Below are the code and all the weights of a small trained network. Each question names an input and a target symbol and asks about switching units off, where a switched-off unit gives its printed mean instead of its output.

import numpy as np


def w(rows, s, z=0):
    codes = np.array(rows[::2]) - 128.0
    scale = np.full(codes.shape[1], s)
    scale[-1] = z or s
    return codes * scale


def norm(h):
    return h / np.sqrt((h * h).mean(-1, keepdims=True) + 1e-5)


def f(y):
    return y / 2 * (1 + np.tanh(0.7978845608 * (y + 0.044715 * y**3)))


def softmax(a):
    e = np.exp(a - a.max(-1, keepdims=True))
    return e / e.sum(-1, keepdims=True)


def log_softmax(a):
    a = a - a.max(-1, keepdims=True)
    return a - np.log(np.exp(a).sum(-1, keepdims=True))


def net(x, mask):
    ids = ['αβγδζηθλμξστψω'.index(c) for c in x.split()]
    T = len(ids)
    res = E[ids] + P[:T]
    u = 0
    for l in range(2):
        r = norm(res)
        for j in range(2):
            rows = slice(2 * j, 2 * j + 2)
            q, k, v = (r @ M[l][rows].T for M in (Q, K, V))
            z = softmax(np.where(np.tri(T) > 0, q @ k.T / 2**0.5, -1e9)) @ v
            o = O[l][rows]
            res = res + np.where(mask[u + j], z, o[:, -1]) @ o[:, :-1]
        u += 2
        y = f(norm(res) @ A[l][:, :-1].T + A[l][:, -1])
        res = res + np.where(mask[u : u + 12], y, B[l][:, -1]) @ B[l][:, :-1]
        u += 12
    return log_softmax(norm(res)[-1] @ U[:, :-1].T + U[:, -1])


Q, K, V, O, A, B = {}, {}, {}, {}, {}, {}
E = w([
[171,123,152,150,201,64,142,96,176,107],'α',
[141,181,204,81,158,113,159,172,155,111],'β',
[149,137,181,55,179,128,159,139,153,130],'γ',
[87,159,206,223,105,89,116,132,92,147],'δ',
[168,117,142,101,132,60,162,154,158,125],'ζ',
[143,175,174,220,96,122,45,220,139,155],'η',
[92,190,164,97,93,200,3,100,219,84],'θ',
[78,158,110,202,94,132,57,65,83,210],'λ',
[114,118,40,152,85,187,238,132,88,22],'μ',
[179,137,115,91,150,103,150,117,175,231],'ξ',
[69,58,114,189,34,108,89,149,137,146],'σ',
[133,101,24,182,95,160,74,139,160,161],'τ',
[153,178,149,147,127,120,173,201,163,181],'ψ',
[75,33,225,203,160,158,146,124,159,113],'ω',
],0.019)
P = w([
[250,91,177,91,81,112,99,101,26,113],'0',
[227,102,161,77,113,120,102,118,48,116],'1',
[216,130,138,80,140,132,93,134,61,130],'2',
[188,134,149,98,145,117,104,153,89,127],'3',
[169,140,138,105,156,120,107,168,109,132],'4',
[148,150,121,108,172,128,103,170,118,144],'5',
[121,142,118,131,176,111,123,175,137,138],'6',
[94,148,101,134,188,117,125,176,151,141],'7',
[76,131,81,140,190,111,125,175,154,142],'8',
[41,137,76,138,203,122,139,174,167,148],'9',
],0.011)
Q[0] = w([
[133,119,98,129,203,157,143,169,194,123],'L0H1',
[125,88,106,146,137,92,90,191,138,150],'L0H1',
[121,133,207,168,161,76,158,145,194,191],'L0H2',
[183,161,148,52,254,29,199,154,172,76],'L0H2',
],0.0078)
K[0] = w([
[61,153,109,128,116,151,169,147,217,139],'L0H1',
[63,175,103,165,142,134,174,165,151,68],'L0H1',
[2,114,201,157,225,151,58,164,189,200],'L0H2',
[6,126,50,150,150,109,180,177,247,232],'L0H2',
],0.0066)
V[0] = w([
[145,100,164,166,172,254,159,93,157,107],'L0H1',
[100,150,119,130,137,100,139,111,140,89],'L0H1',
[123,160,138,141,189,94,89,142,72,35],'L0H2',
[89,114,145,113,130,108,128,183,85,135],'L0H2',
],0.0063)
O[0] = w([
[148,46,182,74,210,68,34,203,100,110,76],'L0H1',
[53,215,3,133,134,121,101,57,168,79,4],'L0H1',
[67,132,100,127,117,90,155,165,14,154,237],'L0H2',
[109,255,207,121,229,134,111,113,114,157,179],'L0H2',
],0.0069,0.0016)
A[0] = w([
[119,73,168,141,173,148,192,133,195,105,115],'L0N1',
[83,88,131,111,215,69,254,126,39,133,105],'L0N2',
[110,129,181,134,167,153,66,136,163,74,70],'L0N3',
[141,152,118,177,125,95,118,107,134,124,150],'L0N4',
[120,104,206,101,105,87,102,117,147,165,71],'L0N5',
[139,133,193,186,165,206,177,179,139,119,2],'L0N6',
[96,109,122,201,112,116,145,96,148,136,42],'L0N7',
[102,162,156,84,179,88,163,36,136,146,107],'L0N8',
[133,127,137,153,52,62,126,184,130,144,254],'L0N9',
[144,169,118,120,131,89,206,124,152,178,253],'L0N10',
[105,159,142,115,113,154,51,101,79,149,186],'L0N11',
[115,69,39,129,83,144,122,160,85,147,147],'L0N12',
],0.0085,0.0018)
B[0] = w([
[157,139,96,30,209,148,82,119,126,146,216],'L0N1',
[93,156,133,123,64,109,66,197,58,105,254],'L0N2',
[141,126,99,110,133,32,159,132,120,111,199],'L0N3',
[149,173,68,62,120,187,121,104,59,174,162],'L0N4',
[153,162,179,128,162,162,100,163,108,117,186],'L0N5',
[147,66,57,136,115,182,88,45,132,158,214],'L0N6',
[164,184,102,138,168,151,92,173,134,182,141],'L0N7',
[130,254,134,158,86,116,80,102,100,89,188],'L0N8',
[83,189,158,109,168,214,76,70,129,129,231],'L0N9',
[134,118,146,73,162,198,103,69,83,69,225],'L0N10',
[140,65,155,112,92,125,78,197,180,106,183],'L0N11',
[164,185,226,167,175,163,108,109,159,127,193],'L0N12',
],0.008,0.005)
Q[1] = w([
[138,103,128,112,77,50,211,90,180,116],'L1H1',
[190,145,148,78,176,145,134,45,117,84],'L1H1',
[159,143,84,46,90,94,245,105,107,104],'L1H2',
[106,118,68,217,22,104,185,155,124,129],'L1H2',
],0.011)
K[1] = w([
[254,154,220,108,67,134,116,42,119,136],'L1H1',
[62,163,82,135,178,220,130,72,169,184],'L1H1',
[187,151,183,105,69,240,197,135,103,166],'L1H2',
[233,118,185,131,55,110,125,119,78,107],'L1H2',
],0.0088)
V[1] = w([
[96,54,146,44,157,195,173,83,36,105],'L1H1',
[161,164,93,182,178,196,199,182,134,1],'L1H1',
[187,253,102,78,112,38,126,102,154,100],'L1H2',
[46,102,196,24,18,200,153,197,235,121],'L1H2',
],0.0088)
O[1] = w([
[43,176,50,123,211,163,178,154,141,88,201],'L1H1',
[236,147,122,206,96,163,182,179,90,33,104],'L1H1',
[115,121,117,42,12,234,50,138,193,126,147],'L1H2',
[135,153,30,153,167,44,47,101,145,30,3],'L1H2',
],0.011,0.0043)
A[1] = w([
[157,128,77,198,115,189,224,151,122,90,184],'L1N1',
[38,165,150,237,97,113,193,130,20,102,254],'L1N2',
[180,63,85,94,171,74,198,82,227,178,132],'L1N3',
[116,100,111,101,135,81,41,129,168,44,211],'L1N4',
[95,46,151,174,235,59,248,178,150,173,145],'L1N5',
[74,197,86,143,220,136,231,151,92,193,107],'L1N6',
[246,164,163,73,75,103,140,181,127,143,132],'L1N7',
[170,235,87,78,132,168,110,140,110,154,63],'L1N8',
[2,150,123,159,122,175,84,164,197,93,174],'L1N9',
[173,110,157,213,165,115,114,124,146,194,183],'L1N10',
[244,169,150,169,228,155,240,188,84,62,168],'L1N11',
[98,103,176,113,199,77,94,26,208,143,73],'L1N12',
],0.0096,0.0047)
B[1] = w([
[8,106,128,160,188,92,79,105,155,78,168],'L1N1',
[126,157,69,122,132,128,139,156,236,84,188],'L1N2',
[160,149,160,147,136,131,91,195,107,99,139],'L1N3',
[146,110,89,170,97,97,146,149,138,196,175],'L1N4',
[163,195,121,53,132,86,202,196,58,156,198],'L1N5',
[189,110,160,114,127,131,98,124,62,132,220],'L1N6',
[119,81,124,173,160,105,163,158,150,104,181],'L1N7',
[107,130,118,159,152,115,120,79,144,88,185],'L1N8',
[210,97,133,111,88,93,133,124,105,169,175],'L1N9',
[116,110,121,81,140,108,169,121,102,62,172],'L1N10',
[102,100,97,167,115,163,123,124,119,160,245],'L1N11',
[111,144,94,165,95,121,192,110,148,121,165],'L1N12',
],0.015,0.012)
U = w([
[102,97,175,158,66,229,151,172,118,203,203],'α',
[176,169,147,131,63,152,100,144,85,15,33],'β',
[98,39,99,13,150,132,59,180,122,53,9],'γ',
[40,227,187,94,154,111,55,171,166,95,71],'δ',
[115,129,93,53,81,153,119,45,76,24,123],'ζ',
[97,138,251,181,157,68,16,156,80,68,15],'η',
[154,73,63,154,105,66,42,167,124,172,134],'θ',
[10,88,149,86,146,79,123,54,127,182,95],'λ',
[34,120,102,209,145,151,137,216,169,83,234],'μ',
[165,91,86,54,207,178,171,88,252,139,111],'ξ',
[136,196,151,198,145,80,205,34,180,103,153],'σ',
[201,1,172,165,164,135,219,101,165,104,73],'τ',
[149,52,80,175,217,214,79,59,52,164,4],'ψ',
[146,155,111,110,163,118,204,200,68,152,202],'ω',
],0.009,0.0029)

Each question gives the input, a string of symbols that net reads in full, and the target symbol t.
The units are the heads (2 rows each of Q, K, V and O) and the neurons (one row each of A and B). Each row of codes is followed by its name. A weight is (code - 128) times the scale printed after its matrix; where a second scale follows, it is the last column's (O, A, B and U).
mask holds one flag per unit, layer by layer, with each layer's heads first. A switched-off unit (its flag False) gives its mean, the last column of its rows in O or B, instead of its output. The means were averaged over made-up inputs and are rounded, as every weight is.
A unit's drop is (log p(t) with every unit on - log p(t) with that unit switched off) / (log p(t) with every unit on - log p(t) with every unit switched off).
The circuit of an input: a set's keep is (log p(t) with only the set's units on - log p(t) with every unit switched off) / (log p(t) with every unit on - log p(t) with every unit switched off). Starting from the 12 units with the biggest drops (on a tie, the unit counted first), units are removed one at a time, each time the one whose removal leaves the highest keep (on an exact tie, the one counted first), for as long as the keep stays at least 0.8.
circuit, biggest first: the units of the circuit, biggest drop first
most important unit: the unit with the biggest drop
top k neurons: the k neurons with the biggest drops, biggest first
top k neurons in layer l: the k neurons of layer l with the biggest drops, biggest first
heads that matter: for each layer, one digit per head in row order, 1 if its drop is at least 0.15 and else 0, layers parted by /
input τ α σ δ τ σ τ θ ζ, target τ: circuit, biggest first	(L1H1, L1N7)
input θ γ μ ψ ω μ γ λ, target μ: circuit, biggest first	(L1H1, L1N1)
input μ λ β α θ α ψ λ η, target α: circuit, biggest first	(L1H2)
input τ α ψ α, target ψ: heads that matter	00 / 10
input ψ τ μ γ, target τ: top 2 neurons in layer 0	(L0N2, L0N5)
input ω ξ σ α α, target σ: top 2 neurons	(L0N9, L0N8)
input ω σ η η δ α, target η: top 4 neurons in layer 0	(L0N2, L0N1, L0N10, L0N9)
input θ τ α β ξ ψ γ, target ψ: heads that matter	00 / 00
input ψ α τ ζ β α θ β, target θ: circuit, biggest first	(L1H2, L1N4)
input λ α ψ β ξ, target ψ: top 3 neurons	(L0N10, L0N9, L0N6)
input β ψ ω θ ξ α α η γ, target η: top 3 neurons	(L0N2, L0N8, L0N9)
input β α λ η ω ψ β η, target ω: top 2 neurons	(L0N9, L0N3)
input τ ξ ψ η δ, target δ: heads that matter	01 / 10
input β δ ψ λ σ α α α α ξ, target ξ: circuit, biggest first	(L0H2)
input η γ σ α ω β σ, target ω: heads that matter	00 / 01
input α η η α μ θ α λ, target α: top 2 neurons	(L0N12, L0N11)
input α δ α γ θ η ψ, target ψ: top 2 neurons	(L0N10, L0N11)
input α η η γ λ ψ σ α, target ψ: top 2 neurons in layer 0	(L0N12, L0N6)
input σ α σ γ, target σ: top 2 neurons in layer 0	(L0N9, L0N12)
input ω α τ β τ β θ δ τ δ, target θ: heads that matter	00 / 01
input α δ α, target δ: most important unit	L0N2
input η τ α η λ β λ, target α: top 2 neurons in layer 0	(L0N1, L0N12)
input δ β ξ λ ξ τ τ θ β, target τ: heads that matter	01 / 10
input λ ψ β η, target η: top 2 neurons in layer 0	(L0N9, L0N11)
input ω α α η η α, target η: top 2 neurons	(L0N2, L0N9)
input λ α θ ξ θ ψ δ θ α γ, target θ: top 2 neurons	(L0N2, L1N4)
